Here is a tiny trained network, its code and every weight. The questions are about switching its units off for an input and a class, where a switched-off unit gives its printed mean instead of its output.

import numpy as np


def w(rows, s, z=0):
    codes = np.array(rows[::2]) - 128.0
    scale = np.full(codes.shape[1], s)
    scale[-1] = z or s
    return codes * scale


def norm(h):
    return h / np.sqrt((h * h).mean(-1, keepdims=True) + 1e-5)


def f(y):
    return np.maximum(y, 0)


def log_softmax(a):
    a = a - a.max(-1, keepdims=True)
    return a - np.log(np.exp(a).sum(-1, keepdims=True))


def net(x, mask):
    res = np.array(x, float).reshape(1, 8) / 4 @ E
    u = 0
    for l in range(2):
        y = f(norm(res) @ A[l][:, :-1].T + A[l][:, -1])
        res = res + np.where(mask[u : u + 9], y, B[l][:, -1]) @ B[l][:, :-1]
        u += 9
    return log_softmax(norm(res)[-1] @ U[:, :-1].T + U[:, -1])


A, B = {}, {}
E = w([
[31,80,142,120,64,139,141,173,84],'x0',
[174,99,122,122,20,95,141,119,137],'x1',
[69,88,119,147,148,54,134,153,142],'x2',
[117,178,4,142,139,75,125,108,156],'x3',
[181,163,110,120,114,145,127,103,147],'x4',
[86,92,171,138,152,75,136,134,171],'x5',
[115,157,95,106,135,227,113,151,31],'x6',
[65,168,104,113,102,176,153,127,142],'x7',
],0.0025)
A[0] = w([
[32,106,163,132,86,132,136,138,148,82],'0.n0',
[54,107,160,137,142,146,155,170,124,76],'0.n1',
[130,141,68,129,132,69,116,136,166,46],'0.n2',
[167,115,103,149,80,159,124,136,75,46],'0.n3',
[133,167,128,123,219,192,121,114,109,6],'0.n4',
[178,76,191,146,143,40,129,124,158,39],'0.n5',
[2,52,133,126,151,77,130,178,69,30],'0.n6',
[118,143,53,145,150,25,152,96,188,25],'0.n7',
[169,146,121,131,213,172,127,161,105,47],'0.n8',
],0.0069,0.0027)
B[0] = w([
[60,153,177,131,95,133,141,44,148,207],'0.n0',
[63,52,93,157,37,68,132,111,136,198],'0.n1',
[139,202,149,158,117,129,62,191,195,196],'0.n2',
[123,108,101,90,104,179,130,202,82,170],'0.n3',
[229,202,89,124,176,94,138,3,116,200],'0.n4',
[140,76,168,101,253,124,155,170,78,229],'0.n5',
[115,36,146,217,57,152,34,35,35,249],'0.n6',
[151,197,96,202,78,104,88,254,216,254],'0.n7',
[130,191,68,117,179,132,121,19,122,193],'0.n8',
],0.0075,0.0048)
A[1] = w([
[155,116,103,86,114,190,150,166,99,35],'1.n0',
[87,138,80,112,68,152,106,118,199,65],'1.n1',
[76,112,118,60,91,144,223,97,224,57],'1.n2',
[60,151,174,32,76,124,217,103,188,6],'1.n3',
[169,79,67,30,97,176,161,178,102,21],'1.n4',
[60,86,121,68,166,123,160,153,91,78],'1.n5',
[193,113,95,144,122,196,167,103,212,63],'1.n6',
[178,2,210,81,240,73,175,170,129,18],'1.n7',
[107,86,155,124,241,112,140,159,118,40],'1.n8',
],0.0058,0.0015)
B[1] = w([
[87,91,68,51,115,78,131,169,112,176],'1.n0',
[140,99,170,135,181,125,136,146,136,199],'1.n1',
[155,169,145,75,97,132,190,103,185,147],'1.n2',
[96,159,126,112,122,136,231,122,207,153],'1.n3',
[117,146,126,84,102,202,138,189,92,192],'1.n4',
[209,142,129,127,111,125,83,124,137,162],'1.n5',
[72,101,110,145,164,105,123,135,91,185],'1.n6',
[148,45,222,94,254,106,158,160,124,254],'1.n7',
[169,62,158,99,142,101,157,147,127,199],'1.n8',
],0.0083,0.0031)
U = w([
[90,145,167,89,76,146,222,91,200,3],'0',
[160,194,100,205,119,85,68,241,228,149],'1',
[53,46,158,203,37,125,75,41,79,177],'2',
[128,131,72,23,82,202,143,206,59,109],'3',
[172,40,219,98,233,95,158,163,129,165],'4',
[188,213,56,110,203,135,133,1,106,142],'5',
],0.0076,0.0024)

Each question gives the input, the list of numbers given to net, and the class t.
The units are the neurons (one row each of A and B). Each row of codes is followed by its name. A weight is (code - 128) times the scale printed after its matrix; where a second scale follows, it is the last column's (A, B and U).
mask holds one flag per neuron, layer by layer. A switched-off neuron (its flag False) gives its mean, the last column of its row in B, instead of its output. The means were averaged over made-up inputs and are rounded, as every weight is.
A unit's drop is (log p(t) with every unit on - log p(t) with that unit switched off) / (log p(t) with every unit on - log p(t) with every unit switched off).
The circuit of an input: a set's keep is (log p(t) with only the set's units on - log p(t) with every unit switched off) / (log p(t) with every unit on - log p(t) with every unit switched off). Starting from the 12 units with the biggest drops (on a tie, the unit counted first), units are removed one at a time, each time the one whose removal leaves the highest keep (on an exact tie, the one counted first), for as long as the keep stays at least 0.8.
circuit, biggest first: the units of the circuit, biggest drop first
most important unit: the unit with the biggest drop
top k neurons: the k neurons with the biggest drops, biggest first
k most important neurons of layer l: the k neurons of layer l with the biggest drops, biggest first
drop when u is switched off: that unit's drop, to one decimal
input [6,-4,-8,1,8,1,1,-3], class 5: circuit, biggest first => [0.n4]
input [-1,4,8,3,-7,-4,-3,-7], class 1: top 2 neurons => [0.n7; 0.n2]
input [-3,0,-6,-6,0,6,3,7], class 0: top 2 neurons => [0.n7; 0.n6]
input [6,4,-2,-4,-4,-8,-7,0], class 0: circuit, biggest first => [0.n0; 0.n6; 1.n3; 0.n7]
input [6,5,-8,1,6,6,4,8], class 0: 3 most important neurons of layer 0 => [0.n6; 0.n0; 0.n5]
input [7,-4,-4,-2,7,-1,3,1], class 3: circuit, biggest first => [0.n3; 0.n6]
input [6,7,-3,-6,2,4,-6,5], class 0: top 3 neurons => [0.n0; 1.n3; 0.n6]
input [-1,6,8,-6,3,-6,-1,4], class 3: 2 most important neurons of layer 1 => [1.n4; 1.n0]
input [0,-6,6,-1,0,-2,1,3], class 2: 2 most important neurons of layer 0 => [0.n6; 0.n1]
input [3,2,6,7,3,-5,7,-3], class 3: top 2 neurons => [0.n3; 0.n7]
input [-7,-7,-4,-2,-4,-4,-6,-2], class 5: top 2 neurons => [0.n8; 0.n4]
input [3,5,3,-4,2,-5,-4,-1], class 4: top 2 neurons => [0.n5; 1.n7]
input [-4,-1,-1,-4,5,-3,0,-6], class 5: top 2 neurons => [0.n8; 0.n4]
input [3,5,-3,5,-8,-8,-3,-5], class 1: most important unit => 0.n2
input [-7,0,-8,8,5,-7,-5,1], class 1: circuit, biggest first => [0.n7; 0.n2]
input [-1,0,3,-8,4,-4,1,1], class 3: 2 most important neurons of layer 0 => [0.n5; 0.n6]
input [-6,8,7,0,-7,6,0,6], class 1: 2 most important neurons of layer 0 => [0.n7; 0.n2]
input [-7,6,-8,-7,3,-6,2,-7], class 3: top 2 neurons => [0.n3; 0.n6]
input [2,-5,-3,1,2,-4,-4,2], class 5: drop when 0.n1 is switched off => 0.0
input [1,1,1,-3,7,-6,8,-5], class 3: circuit, biggest first => [0.n3]
input [1,6,-2,2,6,-4,-3,-2], class 3: drop when 0.n7 is switched off => 0.2
